Here is a tiny trained network, its code and every weight. The questions are about switching its units off for an input and a class, where a switched-off unit gives its printed mean instead of its output.

import numpy as np


def w(rows, s, z=0):
    codes = np.array(rows[::2]) - 128.0
    scale = np.full(codes.shape[1], s)
    scale[-1] = z or s
    return codes * scale


def f(y):
    return np.maximum(y, 0)


def log_softmax(a):
    a = a - a.max(-1, keepdims=True)
    return a - np.log(np.exp(a).sum(-1, keepdims=True))


def net(x, mask):
    res = np.array(x, float).reshape(1, 6) / 4 @ E
    y = f(res @ A[0][:, :-1].T + A[0][:, -1])
    res = res + np.where(mask, y, B[0][:, -1]) @ B[0][:, :-1]
    return log_softmax(res[-1] @ U[:, :-1].T + U[:, -1])


A, B = {}, {}
E = w([
[118,125,131,125,142,120],'x0',
[114,127,132,123,147,119],'x1',
[163,128,7,176,184,120],'x2',
[187,198,116,93,90,19],'x3',
[83,145,174,248,90,87],'x4',
[140,129,125,131,111,135],'x5',
],0.013)
A[0] = w([
[115,131,245,38,88,135,149],'n0',
[238,144,68,161,123,135,131],'n1',
[117,113,186,180,127,177,130],'n2',
[115,46,119,146,142,175,124],'n3',
[235,85,17,77,186,98,125],'n4',
[136,183,148,108,86,28,33],'n5',
[130,130,155,223,124,81,94],'n6',
[95,171,124,218,112,83,154],'n7',
[105,143,185,173,139,203,143],'n8',
[180,130,72,69,160,109,122],'n9',
[182,155,136,185,196,150,72],'n10',
[104,63,78,129,101,169,73],'n11',
[72,52,180,170,72,151,137],'n12',
[89,105,169,224,107,84,159],'n13',
[141,2,127,166,173,213,99],'n14',
[195,75,168,159,191,167,82],'n15',
[154,93,116,10,144,175,176],'n16',
[129,138,181,79,93,138,88],'n17',
[68,121,221,150,104,191,140],'n18',
[143,128,150,186,161,75,68],'n19',
[62,137,219,119,187,123,125],'n20',
[79,83,115,129,130,101,125],'n21',
[84,58,102,145,163,224,219],'n22',
[118,212,130,107,83,55,207],'n23',
[102,125,35,204,138,139,1],'n24',
[111,172,124,112,133,104,98],'n25',
[118,91,129,25,130,190,54],'n26',
[58,86,216,228,86,243,136],'n27',
[83,108,169,149,90,163,133],'n28',
[66,138,109,254,80,46,8],'n29',
[168,115,86,108,102,139,146],'n30',
[129,114,111,115,200,164,64],'n31',
[123,133,142,130,165,114,88],'n32',
[121,139,198,53,96,123,64],'n33',
[166,161,243,74,106,104,136],'n34',
[52,86,197,137,59,98,133],'n35',
[186,110,115,177,180,123,123],'n36',
],0.0095,0.0098)
B[0] = w([
[98,81,101,222,73,213,216],'n0',
[105,166,103,105,158,120,190],'n1',
[132,149,156,79,151,95,180],'n2',
[88,82,106,161,128,167,182],'n3',
[145,186,135,67,183,87,234],'n4',
[183,58,128,172,31,176,172],'n5',
[103,71,87,211,115,176,178],'n6',
[126,76,163,167,83,167,200],'n7',
[136,155,142,102,135,84,187],'n8',
[141,192,137,75,182,87,187],'n9',
[156,75,185,194,60,164,145],'n10',
[90,154,111,93,174,140,154],'n11',
[165,174,137,93,157,60,201],'n12',
[185,129,165,98,109,103,211],'n13',
[41,149,58,211,117,218,210],'n14',
[101,158,83,99,162,106,152],'n15',
[94,129,84,217,108,191,218],'n16',
[78,137,103,126,164,135,158],'n17',
[156,164,155,65,170,92,212],'n18',
[111,137,83,149,129,141,149],'n19',
[152,107,141,124,111,107,180],'n20',
[155,120,132,138,114,105,143],'n21',
[165,76,183,168,68,218,246],'n22',
[96,128,72,159,152,104,216],'n23',
[198,70,213,182,28,214,161],'n24',
[155,119,146,131,139,135,139],'n25',
[226,11,173,192,9,210,174],'n26',
[153,139,144,87,163,87,247],'n27',
[144,130,144,109,164,84,180],'n28',
[53,140,26,184,153,181,187],'n29',
[113,149,129,86,178,115,163],'n30',
[112,136,96,139,140,122,157],'n31',
[149,168,121,141,131,144,128],'n32',
[2,215,40,151,178,128,165],'n33',
[121,109,108,215,64,195,195],'n34',
[166,128,187,94,129,90,202],'n35',
[93,128,102,184,90,165,165],'n36',
],0.0084,0.016)
U = w([
[187,71,177,165,58,184,9],'0',
[6,140,8,163,173,171,255],'1',
[194,162,189,11,217,46,215],'2',
],0.016,0.00097)

Each question gives the input, the list of numbers given to net, and the class t.
The units are the neurons (one row each of A and B). Each row of codes is followed by its name. A weight is (code - 128) times the scale printed after its matrix; where a second scale follows, it is the last column's (A, B and U).
mask holds one flag per neuron, in row order. A switched-off neuron (its flag False) gives its mean, the last column of its row in B, instead of its output. The means were averaged over made-up inputs and are rounded, as every weight is.
A unit's drop is (log p(t) with every unit on - log p(t) with that unit switched off) / (log p(t) with every unit on - log p(t) with every unit switched off).
The circuit of an input: a set's keep is (log p(t) with only the set's units on - log p(t) with every unit switched off) / (log p(t) with every unit on - log p(t) with every unit switched off). Starting from the 12 units with the biggest drops (on a tie, the unit counted first), units are removed one at a time, each time the one whose removal leaves the highest keep (on an exact tie, the one counted first), for as long as the keep stays at least 0.8.
circuit, biggest first: the units of the circuit, biggest drop first
unit that matters most: the unit with the biggest drop
k most important neurons: the k neurons with the biggest drops, biggest first
drop when u is switched off: that unit's drop, to one decimal
input [-4,-1,2,-8,3,2], class 0: circuit, biggest first -> (n22)
input [8,2,0,-4,-8,7], class 0: 2 most important neurons -> (n26, n22)
input [3,-6,1,-8,2,4], class 0: 3 most important neurons -> (n22, n14, n4)
input [5,-7,-5,5,-1,1], class 1: 2 most important neurons -> (n33, n22)
input [0,-7,1,8,-8,0], class 2: 4 most important neurons -> (n4, n9, n14, n29)
input [-2,0,1,2,-1,-2], class 2: 2 most important neurons -> (n14, n0)
input [2,-7,-2,4,0,1], class 1: 3 most important neurons -> (n22, n26, n23)
input [-1,5,-3,5,0,-6], class 1: 2 most important neurons -> (n22, n23)
input [1,8,8,-7,8,-5], class 0: 2 most important neurons -> (n24, n22)
input [5,0,-7,4,0,-7], class 1: 2 most important neurons -> (n33, n22)
input [-7,-3,1,2,1,6], class 1: 2 most important neurons -> (n22, n27)
input [6,8,1,3,-6,-2], class 2: 2 most important neurons -> (n14, n4)
input [-3,-6,7,-7,1,-5], class 0: drop when n33 is switched off -> 0.2
input [0,-5,-8,3,-7,-3], class 1: unit that matters most -> n33
input [-6,7,6,-1,6,-7], class 0: drop when n24 is switched off -> 0.7
input [6,2,-1,-2,7,-4], class 2: drop when n18 is switched off -> 0.0
